Below is a small trained network, with its code and all its weights. Each question gives an input and a class and asks what happens when units are switched off, that is, made to give their printed mean instead of their output.

import numpy as np


def w(rows, s, z=0):
    codes = np.array(rows[::2]) - 128.0
    scale = np.full(codes.shape[1], s)
    scale[-1] = z or s
    return codes * scale


def f(y):
    return y / 2 * (1 + np.tanh(0.7978845608 * (y + 0.044715 * y**3)))


def log_softmax(a):
    a = a - a.max(-1, keepdims=True)
    return a - np.log(np.exp(a).sum(-1, keepdims=True))


def net(x, mask):
    res = np.array(x, float).reshape(1, 6) / 4 @ E
    y = f(res @ A[0][:, :-1].T + A[0][:, -1])
    res = res + np.where(mask, y, B[0][:, -1]) @ B[0][:, :-1]
    return log_softmax(res[-1] @ U[:, :-1].T + U[:, -1])


A, B = {}, {}
E = w([
[219,120,228,141,94],'x0',
[125,128,129,127,130],'x1',
[130,126,128,126,127],'x2',
[178,104,126,146,230],'x3',
[109,110,169,2,156],'x4',
[155,229,134,103,153],'x5',
],0.009)
A[0] = w([
[79,171,132,103,20,239],'neuron 0',
[133,89,201,23,148,18],'neuron 1',
[138,247,135,102,148,193],'neuron 2',
[230,102,219,144,94,3],'neuron 3',
[93,17,145,157,110,150],'neuron 4',
[117,148,110,183,73,133],'neuron 5',
[189,122,253,156,114,5],'neuron 6',
[179,108,122,176,233,153],'neuron 7',
[94,133,58,138,211,107],'neuron 8',
[103,10,134,138,95,135],'neuron 9',
[108,63,176,30,148,173],'neuron 10',
[160,250,129,99,146,169],'neuron 11',
[166,99,142,145,231,67],'neuron 12',
[174,117,111,255,105,69],'neuron 13',
[172,104,133,143,231,20],'neuron 14',
],0.0077,0.00072)
B[0] = w([
[183,56,198,108,74,242],'neuron 0',
[145,213,60,96,140,249],'neuron 1',
[176,42,166,213,214,237],'neuron 2',
[23,107,99,119,159,239],'neuron 3',
[190,121,115,203,184,212],'neuron 4',
[129,154,128,77,83,180],'neuron 5',
[8,115,129,108,169,233],'neuron 6',
[125,112,169,74,58,247],'neuron 7',
[68,94,153,94,95,252],'neuron 8',
[190,96,132,212,195,215],'neuron 9',
[186,204,55,126,151,253],'neuron 10',
[153,90,156,201,184,242],'neuron 11',
[159,103,181,72,65,221],'neuron 12',
[157,254,25,60,130,246],'neuron 13',
[152,96,183,76,69,219],'neuron 14',
],0.0082,0.0041)
U = w([
[181,225,67,105,137,93],'0',
[190,70,144,227,198,141],'1',
[2,99,120,122,145,246],'2',
[182,82,181,90,35,21],'3',
],0.015,0.0013)

Each question gives the input, the list of numbers given to net, and the class t.
The units are the neurons (one row each of A and B). Each row of codes is followed by its name. A weight is (code - 128) times the scale printed after its matrix; where a second scale follows, it is the last column's (A, B and U).
mask holds one flag per neuron, in row order. A switched-off neuron (its flag False) gives its mean, the last column of its row in B, instead of its output. The means were averaged over made-up inputs and are rounded, as every weight is.
A unit's drop is (log p(t) with every unit on - log p(t) with that unit switched off) / (log p(t) with every unit on - log p(t) with every unit switched off).
The circuit of an input: a set's keep is (log p(t) with only the set's units on - log p(t) with every unit switched off) / (log p(t) with every unit on - log p(t) with every unit switched off). Starting from the 12 units with the biggest drops (on a tie, the unit counted first), units are removed one at a time, each time the one whose removal leaves the highest keep (on an exact tie, the one counted first), for as long as the keep stays at least 0.8.
units of the circuit, in order: the units of the circuit, biggest drop first
most important unit: the unit with the biggest drop
k most important neurons: the k neurons with the biggest drops, biggest first
drop of u: that unit's drop, to one decimal
input [-4,-1,-6,-1,-1,5], class 1: most important unit -> neuron 2
input [-8,8,1,4,4,7], class 2: 2 most important neurons -> neuron 8; neuron 9
input [3,-1,3,-4,5,6], class 1: 2 most important neurons -> neuron 2; neuron 11
input [4,-2,6,-5,6,7], class 1: 2 most important neurons -> neuron 2; neuron 11
input [8,2,-7,4,1,5], class 2: 2 most important neurons -> neuron 6; neuron 3
input [8,2,2,-7,5,4], class 2: units of the circuit, in order -> neuron 6; neuron 3
input [-2,-4,-4,2,2,-5], class 1: 3 most important neurons -> neuron 13; neuron 9; neuron 4
input [-3,4,8,-8,1,6], class 3: 3 most important neurons -> neuron 0; neuron 9; neuron 4
input [-6,1,-8,-5,-6,8], class 1: units of the circuit, in order -> neuron 2; neuron 11
input [-6,3,1,-4,6,-3], class 0: units of the circuit, in order -> neuron 10; neuron 6
input [7,2,0,2,-7,-3], class 0: 2 most important neurons -> neuron 13; neuron 8
input [-3,-6,-6,3,7,-7], class 0: 3 most important neurons -> neuron 10; neuron 1; neuron 2
input [4,1,-4,-1,4,1], class 0: 3 most important neurons -> neuron 1; neuron 10; neuron 8
input [-4,0,3,-1,-2,-6], class 1: units of the circuit, in order -> neuron 9
input [8,8,-3,8,-6,-4], class 2: units of the circuit, in order -> neuron 3; neuron 6
input [-7,2,-7,-6,-3,7], class 1: units of the circuit, in order -> neuron 2; neuron 11
input [4,8,4,2,5,3], class 0: 2 most important neurons -> neuron 1; neuron 10
input [-4,-2,7,-8,6,-7], class 3: 2 most important neurons -> neuron 0; neuron 2
input [0,1,1,1,-6,-5], class 0: 2 most important neurons -> neuron 13; neuron 2
input [7,3,7,-1,-5,8], class 1: 3 most important neurons -> neuron 2; neuron 11; neuron 8
input [-3,0,-3,8,-7,-6], class 3: most important unit -> neuron 7
input [-5,-6,-6,-1,-8,-1], class 0: drop of neuron 13 -> 0.4
input [6,2,-3,-5,2,-5], class 2: drop of neuron 2 -> 0.2
input [4,2,7,-5,1,5], class 1: drop of neuron 4 -> -0.1
